Below is a small trained network, with its code and all its weights. Each question gives an input and a target symbol and asks what happens when units are switched off, that is, made to give their printed mean instead of their output.

import numpy as np


def w(rows, s, z=0):
    codes = np.array(rows[::2]) - 128.0
    scale = np.full(codes.shape[1], s)
    scale[-1] = z or s
    return codes * scale


def f(y):
    return y / 2 * (1 + np.tanh(0.7978845608 * (y + 0.044715 * y**3)))


def softmax(a):
    e = np.exp(a - a.max(-1, keepdims=True))
    return e / e.sum(-1, keepdims=True)


def log_softmax(a):
    a = a - a.max(-1, keepdims=True)
    return a - np.log(np.exp(a).sum(-1, keepdims=True))


def net(x, mask):
    ids = ['βγδεζηθλξπφω'.index(c) for c in x.split()]
    T = len(ids)
    res = E[ids] + P[:T]
    u = 0
    for l in range(3):
        q, k, v = (res @ M[l].T for M in (Q, K, V))
        z = softmax(np.where(np.tri(T) > 0, q @ k.T / 2**0.5, -1e9)) @ v
        res = res + np.where(mask[u], z, O[l][:, -1]) @ O[l][:, :-1]
        u += 1
        y = f(res @ A[l][:, :-1].T + A[l][:, -1])
        res = res + np.where(mask[u : u + 4], y, B[l][:, -1]) @ B[l][:, :-1]
        u += 4
    return log_softmax(res[-1] @ U[:, :-1].T + U[:, -1])


Q, K, V, O, A, B = {}, {}, {}, {}, {}, {}
E = w([
[175,198,200,119,115],'β',
[49,92,162,105,58],'γ',
[70,70,22,80,141],'δ',
[134,167,86,107,88],'ε',
[114,199,160,113,169],'ζ',
[84,121,233,78,164],'η',
[186,148,130,24,110],'θ',
[69,217,85,181,95],'λ',
[7,213,95,84,144],'ξ',
[145,82,140,120,70],'π',
[63,147,99,116,222],'φ',
[168,100,91,162,167],'ω',
],0.016)
P = w([
[95,92,150,255,149],'0',
[142,144,139,66,121],'1',
[170,135,97,59,139],'2',
[140,135,119,74,126],'3',
[147,116,96,90,130],'4',
[164,94,77,105,144],'5',
],0.0083)
Q[0] = w([
[97,142,63,43,97],'0.h1',
[183,183,2,206,241],'0.h1',
],0.0065)
K[0] = w([
[156,181,169,254,91],'0.h1',
[90,106,141,97,69],'0.h1',
],0.0078)
V[0] = w([
[75,104,206,185,151],'0.h1',
[254,195,58,155,68],'0.h1',
],0.0085)
O[0] = w([
[118,254,143,146,42,192],'0.h1',
[205,167,118,211,96,3],'0.h1',
],0.0087,0.0051)
A[0] = w([
[249,148,239,94,103,170],'0.n1',
[163,131,2,72,169,252],'0.n2',
[93,146,174,118,92,120],'0.n3',
[166,85,94,240,127,61],'0.n4',
],0.0089,0.0022)
B[0] = w([
[73,112,2,103,124,170],'0.n1',
[90,134,181,148,92,255],'0.n2',
[156,128,132,135,123,191],'0.n3',
[204,160,214,73,107,123],'0.n4',
],0.0083,0.0064)
Q[1] = w([
[254,125,144,149,180],'1.h1',
[30,117,144,163,139],'1.h1',
],0.0066)
K[1] = w([
[106,181,2,13,168],'1.h1',
[87,91,169,107,125],'1.h1',
],0.0082)
V[1] = w([
[2,255,128,101,82],'1.h1',
[32,41,60,196,110],'1.h1',
],0.0065)
O[1] = w([
[102,43,105,254,188,246],'1.h1',
[71,249,34,37,109,170],'1.h1',
],0.0072,0.013)
A[1] = w([
[205,146,204,107,154,5],'1.n1',
[61,156,85,68,247,174],'1.n2',
[92,113,73,203,199,118],'1.n3',
[225,206,3,34,118,118],'1.n4',
],0.0056,0.0026)
B[1] = w([
[9,123,135,119,204,113],'1.n1',
[211,105,129,89,136,255],'1.n2',
[141,139,162,24,207,219],'1.n3',
[139,141,116,177,130,144],'1.n4',
],0.011,0.0068)
Q[2] = w([
[131,255,172,232,128],'2.h1',
[140,153,146,184,184],'2.h1',
],0.0077)
K[2] = w([
[254,82,171,128,80],'2.h1',
[134,123,100,155,80],'2.h1',
],0.007)
V[2] = w([
[57,68,142,253,97],'2.h1',
[252,102,153,76,184],'2.h1',
],0.0062)
O[2] = w([
[169,6,91,130,154,110],'2.h1',
[245,83,134,159,188,1],'2.h1',
],0.012,0.0034)
A[2] = w([
[254,84,100,5,74,253],'2.n1',
[130,95,41,177,195,46],'2.n2',
[168,139,20,117,159,6],'2.n3',
[69,121,226,102,174,93],'2.n4',
],0.0051,0.0019)
B[2] = w([
[254,75,120,126,123,211],'2.n1',
[107,163,205,188,204,161],'2.n2',
[117,94,159,129,173,142],'2.n3',
[132,115,251,99,100,252],'2.n4',
],0.0091,0.0029)
U = w([
[62,184,54,237,191,110],'β',
[111,121,33,221,204,141],'γ',
[46,113,45,84,163,110],'δ',
[179,99,47,111,108,179],'ε',
[98,222,134,103,112,52],'ζ',
[106,107,189,124,2,199],'η',
[116,122,99,206,150,161],'θ',
[140,161,170,154,155,168],'λ',
[138,134,154,91,166,37],'ξ',
[186,67,230,75,44,13],'π',
[167,129,102,125,69,253],'φ',
[128,85,164,185,152,104],'ω',
],0.0068,0.004)

Each question gives the input, a string of symbols that net reads in full, and the target symbol t.
The units are the heads (2 rows each of Q, K, V and O) and the neurons (one row each of A and B). Each row of codes is followed by its name. A weight is (code - 128) times the scale printed after its matrix; where a second scale follows, it is the last column's (O, A, B and U).
mask holds one flag per unit, layer by layer, with each layer's heads first. A switched-off unit (its flag False) gives its mean, the last column of its rows in O or B, instead of its output. The means were averaged over made-up inputs and are rounded, as every weight is.
A unit's drop is (log p(t) with every unit on - log p(t) with that unit switched off) / (log p(t) with every unit on - log p(t) with every unit switched off).
The circuit of an input: a set's keep is (log p(t) with only the set's units on - log p(t) with every unit switched off) / (log p(t) with every unit on - log p(t) with every unit switched off). Starting from the 12 units with the biggest drops (on a tie, the unit counted first), units are removed one at a time, each time the one whose removal leaves the highest keep (on an exact tie, the one counted first), for as long as the keep stays at least 0.8.
units of the circuit, in order: the units of the circuit, biggest drop first
unit that matters most: the unit with the biggest drop
top k neurons: the k neurons with the biggest drops, biggest first
k most important neurons of layer l: the k neurons of layer l with the biggest drops, biggest first
drop when u is switched off: that unit's drop, to one decimal
input δ ζ γ θ δ λ, target ζ: units of the circuit, in order	1.h1, 2.h1, 0.n2
input δ λ δ δ γ, target ζ: units of the circuit, in order	1.h1, 2.h1, 0.n2
input γ β η η θ, target δ: units of the circuit, in order	0.h1, 1.n2, 2.h1
input γ ε π, target δ: units of the circuit, in order	1.n2, 2.h1, 0.h1
input φ ω γ η γ ξ, target ζ: units of the circuit, in order	2.h1, 0.n2, 1.h1
input δ δ δ φ φ γ, target ζ: units of the circuit, in order	1.h1, 2.h1
input δ γ ζ δ φ λ, target ζ: top 2 neurons	0.n2, 1.n3
input ε φ θ, target ε: units of the circuit, in order	0.n1, 2.n1
input θ θ γ η, target π: 2 most important neurons of layer 1	1.n2, 1.n4
input γ δ γ, target δ: units of the circuit, in order	0.h1, 1.h1
input η π δ θ β, target γ: 2 most important neurons of layer 2	2.n2, 2.n4
input η φ φ γ γ, target ω: unit that matters most	1.h1
input δ γ δ, target ζ: top 2 neurons	0.n2, 1.n2
input δ γ ω, target ζ: unit that matters most	1.h1
input φ ω ξ, target ζ: units of the circuit, in order	2.h1, 1.h1
input δ θ φ, target ζ: units of the circuit, in order	1.h1, 2.h1
input γ β θ, target δ: 2 most important neurons of layer 0	0.n1, 0.n2
input γ φ φ η, target π: 2 most important neurons of layer 2	2.n4, 2.n1
input λ λ θ β, target γ: drop when 0.n4 is switched off	0.1
input γ φ β, target δ: drop when 2.h1 is switched off	0.2
input γ θ η β, target δ: drop when 1.n3 is switched off	0.1
